arr =
[[-1.9 -2.0 -2.0 -1.8 -1.2  0.0  1.5  2.0 -1.6  0.9 -0.7 -1.5 -1.9 -1.9
  -2.0 -2.0]
 [-1.9 -2.0 -1.9 -1.9 -2.0 -1.9 -1.8 -1.6 -2.7 -0.5  1.0  2.0  1.5  0.0
  -1.2 -1.9]
 [-2.0 -2.1 -2.0 -2.0 -1.9 -1.8 -1.6 -0.6 -2.6  0.9  2.1  1.6  0.0 -1.2
  -1.8 -1.9]
 [-2.0 -1.9 -1.9 -2.0 -1.9 -2.0 -1.9 -2.0 -1.5 -2.0 -2.0 -1.9 -1.9 -1.7
  -0.8  0.6]
 [-1.9 -1.8 -1.0  0.4  1.8  1.8  0.5 -0.9 -1.5 -1.7 -2.0 -2.0 -2.0 -1.9
  -1.9 -2.0]
 [ 1.0 -0.5 -1.5 -2.0 -1.9 -2.0 -2.0 -2.1 -1.5 -2.0 -2.0 -2.0 -1.9 -1.9
  -2.0 -2.0]
 [-1.9 -1.9 -2.0 -2.0 -1.9 -1.9 -1.9 -2.0 -2.1 -1.7 -1.4  0.0  1.5  2.1
   1.1 -0.5]
 [-1.9 -2.0 -1.9 -1.9 -2.0 -2.0 -2.0 -2.0 -1.5 -2.0 -1.9 -1.9 -1.6 -0.7
   0.8  1.9]
 [-1.9 -1.6 -0.7  0.7  1.9  1.7  0.2 -1.0 -1.5 -1.8 -2.0 -1.9 -2.0 -2.0
  -1.9 -2.0]
 [-2.0 -2.0 -1.7 -0.8  0.8  2.0  1.7  0.3 -1.5 -1.1 -1.8 -2.0 -2.0 -2.0
  -2.0 -1.9]
 [-1.9 -2.0 -1.9 -1.9 -1.6 -0.7  0.9  2.0 -1.7  1.6  0.1 -1.3 -1.8 -1.9
  -1.9 -1.9]
 [-1.9 -1.8 -1.7 -0.9  0.5  2.0  1.9  0.4 -1.5 -1.0 -1.7 -1.9 -1.9 -2.0
  -1.9 -1.9]
 [-1.9 -2.0 -1.9 -1.4 -0.1  1.5  2.1  1.1 -1.5 -0.5 -1.5 -1.9 -1.9 -1.9
  -2.0 -2.0]
 [-2.0 -1.9 -1.9 -1.9 -1.5 -0.3  1.3  2.1 -1.6  1.2 -0.4 -1.5 -1.8 -2.0
  -1.9 -1.9]
 [-1.8 -1.5 -0.5  1.1  2.0  1.3 -0.1 -1.4 -1.5 -1.8 -2.0 -2.0 -2.0 -1.9
  -1.9 -1.9]]
The entry just left of 0.2: 1.7
The entry just left of the smallest entry: -1.6
Read off the entry just right of 1.2.
Answer: -0.4
The minimum is -2.7

[[  5   6   1   8  -1  25  59  -2   8]
 [ 74 -10   2  -3   2   5  13   2  12]
 [ -2  16   2   0   6  -2  41  43  -6]
 [ -3   1   2  13  -9  16   2   2  65]
 [ 16  -5   4  -1  22  17   7  40   7]
 [  7  -4  -4 108   3  -5   1  -2   2]
 [  1   1   8  44  -4   9  -2  -3  24]
 [  4  -4  -1  76  -5   5  -2   0  14]
 [ 21   9  -5  19  13  22  12  21  11]
 [ 17   0   4  65   6   7   5   0  14]
 [ -9  13 -12   4   0  37   3  -3  33]
 [ -4   5   2   4  -2   2 103  -9  -5]
 [ 11  -1  -1  -1   7   6  53  31   1]
 [ 33  -7   3   4  11   0  43   4   4]]
Indices start at 0.
The entry in the top-left corner: 5
What is the entry in the bottom-left corner?
Answer: 33
What is the entry directly above the largest entry?
Answer: -1
What is the entry directly above the smallest entry?
Answer: 4
The bottom-right entry -> 4
The entry at row 1, column 1 is -10
The entry in row 0 and column 2: 1
The bottom entry of the column that holds the smallest entry -> 3
What is the entry just right of the largest entry?
Answer: 3
The entry in row 2 and column 0 -> -2
What is the smallest entry?
Answer: -12
The entry in row 2 and column 2 -> 2
What is the entry just left of the largest entry?
Answer: -4
What is the top-right entry?
Answer: 8
The entry at row 2, column 1: 16
What is the entry in row 1 and column 2?
Answer: 2
What is the top entry of the column that holds the largest entry?
Answer: 8
What is the entry at row 1, column 0?
Answer: 74
What is the entry at row 0, column 1?
Answer: 6
What is the entry directly below the smallest entry?
Answer: 2
The entry just right of 25: 59
The largest entry is 108

data = [[-3.03, 0.87, -17.71, -11.75, -11.63, -9.74, 7.95, -0.92, 1.52, -9.56, -6.99, -1.51], [1.11, 3.66, -7.75, -16.36, -3.53, -0.50, 4.31, 3.86, 7.53, -5.94, -5.22, -0.43], [-4.50, 1.41, -1.87, -21.87, -0.80, 7.25, -6.36, -3.07, -14.64, 0.44, 3.25, -11.69], [-3.71, -9.59, 4.52, -9.29, 1.81, -17.52, 5.39, -15.40, -11.24, -12.30, 14.68, -16.69], [-1.97, 2.83, -0.80, -0.80, 1.84, -18.30, 10.92, -2.53, -19.58, -0.88, -7.08, -0.52], [-4.86, 1.62, 4.41, -22.09, 9.47, -1.52, 13.84, 3.71, -12.09, -11.82, -0.24, -4.43], [5.22, 1.34, 4.55, 4.71, -4.67, -15.10, 0.23, -4.95, -6.54, 2.03, 1.50, -6.80], [5.22, 0.06, 15.07, 2.38, 8.48, -6.38, 4.31, -7.63, -30.29, 12.53, -1.64, -10.93], [-7.83, 4.45, 17.91, 8.90, -3.93, -26.95, -0.27, -10.59, -26.17, -6.32, 16.63, -17.04], [-17.47, -7.20, 2.87, -6.50, 7.40, 1.00, -3.74, -3.86, -19.44, -13.94, -3.27, -6.84], [-18.88, -6.94, -15.12, -15.58, 6.73, -1.20, 0.31, -9.07, 7.26, 0.69, 6.83, 4.65], [-20.53, 4.88, -18.21, -2.43, -11.93, -18.34, 6.20, -2.93, -21.50, -13.64, -4.79, 2.02], [-20.94, -12.95, -2.08, 8.85, 2.08, -26.94, -15.76, -17.92, -7.57, -6.45, 5.79, -11.27], [0.22, -2.07, 16.68, 3.28, 7.58, 7.20, -9.85, -4.73, -9.12, 11.63, 6.77, -2.91]]
Give the entry just left of -13.94.
Answer: -19.44
Give the entry just left of -11.63.
Answer: -11.75
Give the entry just right of -0.27.
Answer: -10.59
Give the entry just right of the largest entry.
Answer: 8.90
The entry just right of 4.52 -> -9.29
Give the entry just left of -1.20.
Answer: 6.73
The minimum -> -30.29
Give the entry just left of -2.08.
Answer: -12.95
The entry just right of -19.44 is -13.94
The entry just right of -3.74 -> -3.86
The entry just right of 2.08 is -26.94
The entry just left of the largest entry -> 4.45
Give the entry just right of -20.53.
Answer: 4.88
The entry just left of -11.24 is -15.40
The entry just right of 14.68 -> -16.69
Give the entry just right of 13.84.
Answer: 3.71
Give the entry just left of -0.88.
Answer: -19.58

Read these off the row that follows.
1) The second entry from the left?
2) The fourth entry?
3) The third entry?
[10, 98, 20, 76, 70]
1) 98
2) 76
3) 20

Read these off the array that follows. Indices start at 0.
1) The entry directly below -2?
2) The entry directly above -23?
3) The entry in row 0 and column 1?
4) The entry in row 0 and column 2?
5) The entry at row 2, column 0?
6) The top-left entry?
7) The entry directly above the smallest entry?
8) The entry in row 1 and column 0?
 33  -61   39   14   18   12    8    6    3   58   -4
 -4  -77  -26   -8  -41  -64   19   16  -33   -3   -4
 -1   22   22   10   49    7   -2  -54  -21   40  -83
-14   16   28   -1    2   18   -1  -29    8   16   -6
 12  -65    3    6   -6  -33   14    8  -14   22    2
 24   71   30    8   52   33   -4  -42   42    9    5
  2   22   -5    1    9  -13    3  -18   13  -12    2
-23   -1   17   -9  -11   15    5    4   18  -13   30
-22  102  -39  -19   -3  -45    5  -35   12  -76    2
 -8   15   24   -1   25   13   -1  -30   -5   20  -31
-19  -39   -8  -15  -35    0   18   65   19  -50   81
 -8  -30  -11   -4    6   -9   15   33  -12  -11    3
  0   16   21    1   33    2    0  -37  -11   25  -61
1) -1
2) 2
3) -61
4) 39
5) -1
6) 33
7) -4
8) -4
